Look-ups in named tables: a row name and a column name give one cell, copied from the table.

kogedu
fields: favu, lemekef, logog, mev, dizuda, regef, setu, luv
tev: [-2, -24, -4, 5, -4, -65, -13, 4]
ruf: [-15, 49, 47, -18, -92, 64, 15, -6]
ditim: [-24, 8, -32, -10, -68, 25, -39, 20]
vuzade: [35, -30, -13, -15, -25, 8, -83, -8]
susa: [36, -67, -26, 69, 38, -67, -50, 14]
gaf: [30, -49, -93, 89, 19, 0, -42, 28]
gozege: [-93, -9, -6, -35, -51, -34, -32, -17]
nidezus: [40, -62, -31, 65, 39, -62, -46, 13]
sug: [-52, -37, -74, -44, -3, -70, -18, -15]
sifela: [2, -2, -54, -38, -29, 15, 1, -21]
piver: [-18, 52, 44, -13, -95, 69, 15, -5]

piver, mev => -13
vuzade, mev => -15
ruf, mev => -18
gozege, favu => -93
sifela, logog => -54
ditim, dizuda => -68
susa, luv => 14
gaf, regef => 0
tev, mev => 5
susa, mev => 69
Which row has the largest mev? gaf

Table gutovo
,fod,dobel
vamot,-0.4,-0.6
vofeful,0.9,0.7
tulo,-0.8,-0.2
sefale,0.1,-0.6
mebon,-1.0,-0.6
kad,-0.4,0.6
lib,-0.9,-0.2
pavat,0.5,1.0
leda,-0.6,-0.4
puduv,-0.4,0.5

vofeful, dobel -> 0.7
tulo, dobel -> -0.2
sefale, dobel -> -0.6
vamot, fod -> -0.4
kad, dobel -> 0.6
pavat, fod -> 0.5
puduv, dobel -> 0.5
tulo, fod -> -0.8
vamot, dobel -> -0.6
mebon, dobel -> -0.6
kad, fod -> -0.4
vofeful, fod -> 0.9
pavat, dobel -> 1.0
sefale, fod -> 0.1
mebon, fod -> -1.0
lib, dobel -> -0.2

nifo:
|  | zatukit | zumo | lazute | dev | fozeke | bofu | fuvad |
|---|---|---|---|---|---|---|---|
| rul | 74 | 96 | 53 | 1 | 131 | 128 | 153 |
| fug | 121 | 82 | 134 | 131 | 174 | 117 | 125 |
| rudagi | 165 | 138 | 81 | 185 | 88 | 79 | 168 |
| peb | 188 | 132 | 140 | 120 | 117 | 135 | 92 |
| dipaze | 154 | 114 | 101 | 138 | 123 | 137 | 117 |
| nabogo | 107 | 115 | 175 | 152 | 136 | 110 | 102 |
| zez | 129 | 123 | 142 | 142 | 152 | 65 | 89 |
| laz | 128 | 147 | 147 | 152 | 137 | 122 | 82 |
| rapa | 127 | 71 | 97 | 189 | 128 | 103 | 178 |
| lomu | 152 | 131 | 106 | 133 | 158 | 132 | 107 |
| bulap | 166 | 154 | 56 | 70 | 71 | 186 | 63 |
| vaz | 142 | 163 | 109 | 193 | 78 | 217 | 101 |

dipaze, bofu => 137
lomu, zumo => 131
rapa, fuvad => 178
fug, dev => 131
rapa, lazute => 97
rapa, zumo => 71
rul, bofu => 128
rul, lazute => 53
nabogo, dev => 152
rul, fozeke => 131

sivo
|  | libozem | zenun | ner |
|---|---|---|---|
| ros | -348 | -319 | -567 |
| nin | -654 | -467 | 954 |
| veg | -319 | -567 | -959 |
| sureme | 954 | -62 | -348 |
| ruf | 170 | -215 | -654 |
| guv | -467 | 954 | -62 |
| zitub | -215 | -654 | -467 |
| suti | -62 | -348 | -319 |

What is the libozem of zitub in sivo?
-215
What is the libozem of nin in sivo?
-654
What is the zenun of suti in sivo?
-348
What is the libozem of suti in sivo?
-62
What is the ner of sureme in sivo?
-348
What is the ner of ros in sivo?
-567
What is the zenun of guv in sivo?
954
What is the libozem of sureme in sivo?
954
What is the zenun of zitub in sivo?
-654
What is the ner of veg in sivo?
-959
What is the ner of guv in sivo?
-62
What is the ner of nin in sivo?
954
What is the ner of ruf in sivo?
-654
What is the zenun of sureme in sivo?
-62
What is the libozem of ros in sivo?
-348

